Below are the code and all the weights of a small trained network. Each question names an input and a target symbol and asks about switching units off, where a switched-off unit gives its printed mean instead of its output.

import numpy as np


def w(rows, s, z=0):
    codes = np.array(rows[::2]) - 128.0
    scale = np.full(codes.shape[1], s)
    scale[-1] = z or s
    return codes * scale


def f(y):
    return np.maximum(y, 0)


def softmax(a):
    e = np.exp(a - a.max(-1, keepdims=True))
    return e / e.sum(-1, keepdims=True)


def log_softmax(a):
    a = a - a.max(-1, keepdims=True)
    return a - np.log(np.exp(a).sum(-1, keepdims=True))


def net(x, mask):
    ids = ['γλμστφψω'.index(c) for c in x.split()]
    T = len(ids)
    res = E[ids] + P[:T]
    r = res
    for j in range(3):
        rows = slice(2 * j, 2 * j + 2)
        q, k, v = (r @ M[0][rows].T for M in (Q, K, V))
        z = softmax(np.where(np.tri(T) > 0, q @ k.T / 2**0.5, -1e9)) @ v
        o = O[0][rows]
        res = res + np.where(mask[j], z, o[:, -1]) @ o[:, :-1]
    y = f(res @ A[0][:, :-1].T + A[0][:, -1])
    res = res + np.where(mask[3:15], y, B[0][:, -1]) @ B[0][:, :-1]
    return log_softmax(res[-1] @ U[:, :-1].T + U[:, -1])


Q, K, V, O, A, B = {}, {}, {}, {}, {}, {}
E = w([
[99,106,91],'γ',
[148,129,154],'λ',
[110,95,119],'μ',
[230,155,215],'σ',
[114,134,65],'τ',
[201,125,232],'φ',
[150,180,39],'ψ',
[162,74,255],'ω',
],0.0073)
P = w([
[114,84,94],'0',
[82,130,159],'1',
[164,185,85],'2',
[141,60,98],'3',
[63,159,164],'4',
[207,167,61],'5',
[159,36,91],'6',
[46,180,172],'7',
[245,148,50],'8',
[176,7,83],'9',
[32,193,175],'10',
[182,237,41],'11',
[104,73,114],'12',
[85,151,175],'13',
],0.012)
Q[0] = w([
[171,48,165],'H1',
[200,104,9],'H1',
[204,180,97],'H2',
[252,195,97],'H2',
[201,165,144],'H3',
[248,105,72],'H3',
],0.029)
K[0] = w([
[177,98,162],'H1',
[123,4,59],'H1',
[180,64,89],'H2',
[195,39,88],'H2',
[131,54,141],'H3',
[197,72,94],'H3',
],0.036)
V[0] = w([
[130,167,148],'H1',
[128,114,105],'H1',
[252,228,30],'H2',
[162,125,249],'H2',
[172,224,14],'H3',
[211,148,215],'H3',
],0.017)
O[0] = w([
[110,139,143,84],'H1',
[146,124,120,148],'H1',
[123,250,96,1],'H2',
[64,90,129,111],'H2',
[146,213,95,118],'H3',
[60,122,128,77],'H3',
],0.023,0.0087)
A[0] = w([
[58,123,166,4],'N1',
[83,164,105,53],'N2',
[151,176,83,179],'N3',
[107,159,245,44],'N4',
[89,116,183,245],'N5',
[137,141,155,184],'N6',
[142,142,127,86],'N7',
[84,130,118,218],'N8',
[133,201,82,120],'N9',
[104,173,221,19],'N10',
[111,173,128,67],'N11',
[178,155,145,2],'N12',
],0.013,0.0054)
B[0] = w([
[223,78,184,202],'N1',
[145,152,47,137],'N2',
[142,235,182,217],'N3',
[196,158,84,159],'N4',
[63,204,80,255],'N5',
[103,83,138,146],'N6',
[131,149,89,150],'N7',
[108,188,100,159],'N8',
[115,14,218,215],'N9',
[39,57,127,132],'N10',
[111,74,64,150],'N11',
[90,122,6,189],'N12',
],0.022,0.016)
U = w([
[195,210,95,50],'γ',
[166,156,169,132],'λ',
[252,79,162,5],'μ',
[95,232,114,107],'σ',
[203,243,179,237],'τ',
[80,177,142,217],'φ',
[146,193,254,171],'ψ',
[95,108,178,166],'ω',
],0.0042,0.0029)

Each question gives the input, a string of symbols that net reads in full, and the target symbol t.
The units are the heads (2 rows each of Q, K, V and O) and the neurons (one row each of A and B). Each row of codes is followed by its name. A weight is (code - 128) times the scale printed after its matrix; where a second scale follows, it is the last column's (O, A, B and U).
mask holds one flag per unit, heads first, then neurons. A switched-off unit (its flag False) gives its mean, the last column of its rows in O or B, instead of its output. The means were averaged over made-up inputs and are rounded, as every weight is.
A unit's drop is (log p(t) with every unit on - log p(t) with that unit switched off) / (log p(t) with every unit on - log p(t) with every unit switched off).
The circuit of an input: a set's keep is (log p(t) with only the set's units on - log p(t) with every unit switched off) / (log p(t) with every unit on - log p(t) with every unit switched off). Starting from the 12 units with the biggest drops (on a tie, the unit counted first), units are removed one at a time, each time the one whose removal leaves the highest keep (on an exact tie, the one counted first), for as long as the keep stays at least 0.8.
circuit, biggest first: the units of the circuit, biggest drop first
unit that matters most: the unit with the biggest drop
k most important neurons: the k neurons with the biggest drops, biggest first
which heads matter: for each layer, one digit per head in row order, 1 if its drop is at least 0.15 and else 0, layers parted by /
input λ ψ μ μ γ φ μ μ μ μ ψ φ μ, target ψ: circuit, biggest first -> N9; N3; H2; H3
input μ μ μ μ ω σ ω, target ω: circuit, biggest first -> H2
input μ φ μ λ τ γ γ τ φ σ, target φ: which heads matter -> 001
input ψ ψ ψ γ σ, target σ: which heads matter -> 011
input φ μ ψ γ μ μ γ σ ω, target γ: which heads matter -> 010
input γ φ φ, target γ: which heads matter -> 011
input ψ μ γ γ μ ψ, target γ: which heads matter -> 011
input τ φ φ ψ γ σ, target ψ: circuit, biggest first -> N9; H2
input ψ μ μ μ φ φ γ ψ μ μ σ, target σ: circuit, biggest first -> N5; H3
input ψ μ τ ψ γ μ μ ψ ψ μ μ γ, target μ: which heads matter -> 001
input τ σ γ γ γ γ, target γ: 3 most important neurons -> N9; N12; N1
input γ γ σ τ φ μ μ μ γ ω γ ψ γ, target ψ: circuit, biggest first -> N9; N3; H3
input γ μ γ λ μ φ φ φ μ, target φ: which heads matter -> 001
input λ μ μ φ ψ μ γ ω, target μ: most important neuron -> N1
input φ μ μ γ γ μ, target γ: circuit, biggest first -> H2; N9
input σ φ γ μ μ τ τ σ γ, target τ: which heads matter -> 010
input φ γ μ σ γ τ ψ μ τ, target ψ: circuit, biggest first -> N9; N3; H2
input ψ γ γ τ, target τ: circuit, biggest first -> H3; H2
input μ ω ψ γ μ μ σ φ τ μ φ ψ μ, target ψ: which heads matter -> 001
input μ τ ψ ψ μ ψ φ τ γ γ, target τ: which heads matter -> 001
input μ μ μ μ φ τ ω ψ γ, target ω: unit that matters most -> N5
input μ λ μ φ ω γ σ γ γ, target σ: which heads matter -> 011
input γ ω μ, target γ: circuit, biggest first -> H2; N12; H3
input μ ψ μ γ σ φ, target γ: circuit, biggest first -> H2; N9; N12
